Below are the code and all the weights of a small trained network. Each question names an input and a target symbol and asks about switching units off, where a switched-off unit gives its printed mean instead of its output.

import numpy as np


def w(rows, s, z=0):
    codes = np.array(rows[::2]) - 128.0
    scale = np.full(codes.shape[1], s)
    scale[-1] = z or s
    return codes * scale


def f(y):
    return np.maximum(y, 0)


def softmax(a):
    e = np.exp(a - a.max(-1, keepdims=True))
    return e / e.sum(-1, keepdims=True)


def log_softmax(a):
    a = a - a.max(-1, keepdims=True)
    return a - np.log(np.exp(a).sum(-1, keepdims=True))


def net(x, mask):
    ids = ['ΔΘΛΞΣΦΩαβγζημπτψ'.index(c) for c in x.split()]
    T = len(ids)
    res = E[ids] + P[:T]
    r = res
    for j in range(3):
        rows = slice(2 * j, 2 * j + 2)
        q, k, v = (r @ M[0][rows].T for M in (Q, K, V))
        z = softmax(np.where(np.tri(T) > 0, q @ k.T / 2**0.5, -1e9)) @ v
        o = O[0][rows]
        res = res + np.where(mask[j], z, o[:, -1]) @ o[:, :-1]
    y = f(res @ A[0][:, :-1].T + A[0][:, -1])
    res = res + np.where(mask[3:15], y, B[0][:, -1]) @ B[0][:, :-1]
    return log_softmax(res[-1] @ U[:, :-1].T + U[:, -1])


Q, K, V, O, A, B = {}, {}, {}, {}, {}, {}
E = w([
[163,185,73,106,142],'Δ',
[149,153,139,137,135],'Θ',
[113,187,115,195,107],'Λ',
[150,149,139,137,133],'Ξ',
[145,152,142,143,134],'Σ',
[157,153,126,146,143],'Φ',
[147,147,140,143,139],'Ω',
[152,150,130,149,148],'α',
[138,136,158,160,150],'β',
[149,132,146,120,154],'γ',
[172,126,101,126,108],'ζ',
[162,113,122,123,134],'η',
[66,133,244,58,139],'μ',
[138,113,142,172,66],'π',
[105,126,197,141,89],'τ',
[159,72,153,90,101],'ψ',
],0.011)
P = w([
[199,205,183,151,162],'0',
[68,198,110,91,223],'1',
[249,157,221,181,176],'2',
[189,205,171,111,97],'3',
[77,153,112,96,173],'4',
[221,111,184,209,148],'5',
[161,175,163,101,55],'6',
[77,107,109,98,134],'7',
[192,63,149,228,122],'8',
[133,130,148,96,17],'9',
[75,58,98,94,92],'10',
[155,14,111,242,90],'11',
[108,95,126,107,2],'12',
[100,49,69,72,147],'13',
],0.0096)
Q[0] = w([
[96,134,117,136,164],'head 1',
[88,191,135,67,124],'head 1',
[11,181,113,34,102],'head 2',
[188,81,190,205,99],'head 2',
[221,129,193,161,45],'head 3',
[187,92,160,207,136],'head 3',
],0.012)
K[0] = w([
[132,108,145,160,149],'head 1',
[175,144,98,146,166],'head 1',
[167,188,112,160,246],'head 2',
[108,14,102,116,70],'head 2',
[96,52,99,153,40],'head 3',
[113,85,122,62,54],'head 3',
],0.013)
V[0] = w([
[162,90,155,154,148],'head 1',
[136,73,171,207,167],'head 1',
[218,131,23,114,168],'head 2',
[140,118,65,125,60],'head 2',
[86,173,87,254,62],'head 3',
[107,247,121,162,167],'head 3',
],0.0093)
O[0] = w([
[171,111,136,159,138,175],'head 1',
[168,90,170,209,147,154],'head 1',
[201,121,4,108,140,132],'head 2',
[179,179,117,105,125,5],'head 2',
[135,188,128,229,101,85],'head 3',
[74,129,75,166,104,243],'head 3',
],0.012,0.0025)
A[0] = w([
[102,131,109,125,129,213],'neuron 1',
[199,217,192,163,128,103],'neuron 2',
[229,137,163,129,136,127],'neuron 3',
[82,155,130,171,82,234],'neuron 4',
[129,79,101,149,133,255],'neuron 5',
[209,103,88,167,162,129],'neuron 6',
[104,141,126,123,149,236],'neuron 7',
[177,122,114,247,123,120],'neuron 8',
[85,110,55,148,187,135],'neuron 9',
[224,215,121,140,71,165],'neuron 10',
[171,169,197,108,128,141],'neuron 11',
[137,125,125,105,138,209],'neuron 12',
],0.012,0.0067)
B[0] = w([
[96,126,138,100,105,193],'neuron 1',
[209,143,195,193,142,192],'neuron 2',
[197,117,163,89,151,198],'neuron 3',
[54,131,107,158,61,241],'neuron 4',
[51,102,136,52,121,254],'neuron 5',
[116,101,78,60,175,183],'neuron 6',
[100,130,159,99,95,204],'neuron 7',
[104,66,79,178,232,215],'neuron 8',
[121,134,231,134,125,195],'neuron 9',
[194,247,65,130,121,212],'neuron 10',
[163,162,202,116,104,185],'neuron 11',
[99,129,150,74,105,185],'neuron 12',
],0.011,0.0082)
U = w([
[138,207,39,81,38,131],'Δ',
[123,144,109,135,152,46],'Θ',
[139,180,66,206,65,169],'Λ',
[133,139,104,139,163,91],'Ξ',
[124,125,107,157,159,82],'Σ',
[125,133,82,135,181,109],'Φ',
[126,110,100,148,170,117],'Ω',
[124,104,88,141,187,123],'α',
[128,20,122,183,178,99],'β',
[67,1,89,86,122,175],'γ',
[206,132,48,95,180,67],'ζ',
[162,70,84,83,191,115],'η',
[57,120,186,93,55,184],'μ',
[218,201,158,198,149,97],'π',
[157,66,225,228,115,3],'τ',
[239,158,202,57,110,149],'ψ',
],0.0074,0.005)

Each question gives the input, a string of symbols that net reads in full, and the target symbol t.
The units are the heads (2 rows each of Q, K, V and O) and the neurons (one row each of A and B). Each row of codes is followed by its name. A weight is (code - 128) times the scale printed after its matrix; where a second scale follows, it is the last column's (O, A, B and U).
mask holds one flag per unit, heads first, then neurons. A switched-off unit (its flag False) gives its mean, the last column of its rows in O or B, instead of its output. The means were averaged over made-up inputs and are rounded, as every weight is.
A unit's drop is (log p(t) with every unit on - log p(t) with that unit switched off) / (log p(t) with every unit on - log p(t) with every unit switched off).
The circuit of an input: a set's keep is (log p(t) with only the set's units on - log p(t) with every unit switched off) / (log p(t) with every unit on - log p(t) with every unit switched off). Starting from the 12 units with the biggest drops (on a tie, the unit counted first), units are removed one at a time, each time the one whose removal leaves the highest keep (on an exact tie, the one counted first), for as long as the keep stays at least 0.8.
units of the circuit, in order: the units of the circuit, biggest drop first
most important unit: the unit with the biggest drop
k most important neurons: the k neurons with the biggest drops, biggest first
which heads matter: for each layer, one digit per head in row order, 1 if its drop is at least 0.15 and else 0, layers parted by /
input ψ ζ α Φ Σ Θ ψ Ξ Θ, target ψ: which heads matter : 011
input β η τ ζ β β η Ξ ζ ψ ψ Ω, target ψ: most important unit : head 3
input β γ α Δ Δ Φ Δ Σ Θ ψ π β, target ψ: which heads matter : 011
input ψ Φ ζ, target ψ: which heads matter : 001
input ζ Φ Λ Λ, target Λ: units of the circuit, in order : [head 3; neuron 4; neuron 10; neuron 8]
input Δ Ω Ξ τ η Ξ, target τ: which heads matter : 010
input Ξ τ α, target τ: which heads matter : 010
input μ Λ Δ Δ τ γ Ω, target Δ: units of the circuit, in order : [neuron 9; neuron 10]
input β Δ Λ α ψ α, target ψ: which heads matter : 001
input π ψ τ Ξ π α τ, target π: which heads matter : 001
input Φ τ Ω, target τ: units of the circuit, in order : [head 2; neuron 2]
input ψ μ Δ Φ π ψ τ, target ψ: units of the circuit, in order : [head 3; neuron 11; neuron 2]
input α μ α Ξ ψ Ξ μ Σ Δ, target μ: units of the circuit, in order : [head 2; neuron 8; head 3]
input Λ Λ Δ, target Λ: units of the circuit, in order : [head 3]
input Φ Λ β, target β: units of the circuit, in order : [neuron 8; head 3]
input τ ψ Θ μ β, target μ: units of the circuit, in order : [neuron 8; head 2; neuron 7]
input Δ π Λ β β Ω, target β: units of the circuit, in order : [neuron 8; head 3]
input π ψ Φ, target ψ: units of the circuit, in order : [neuron 3; neuron 11]
input Σ α Ξ η Λ π Λ Δ Λ Ω Θ ψ Δ, target Δ: 2 most important neurons : [neuron 10; neuron 2]
input Ξ β ζ β Φ ζ, target ζ: which heads matter : 010
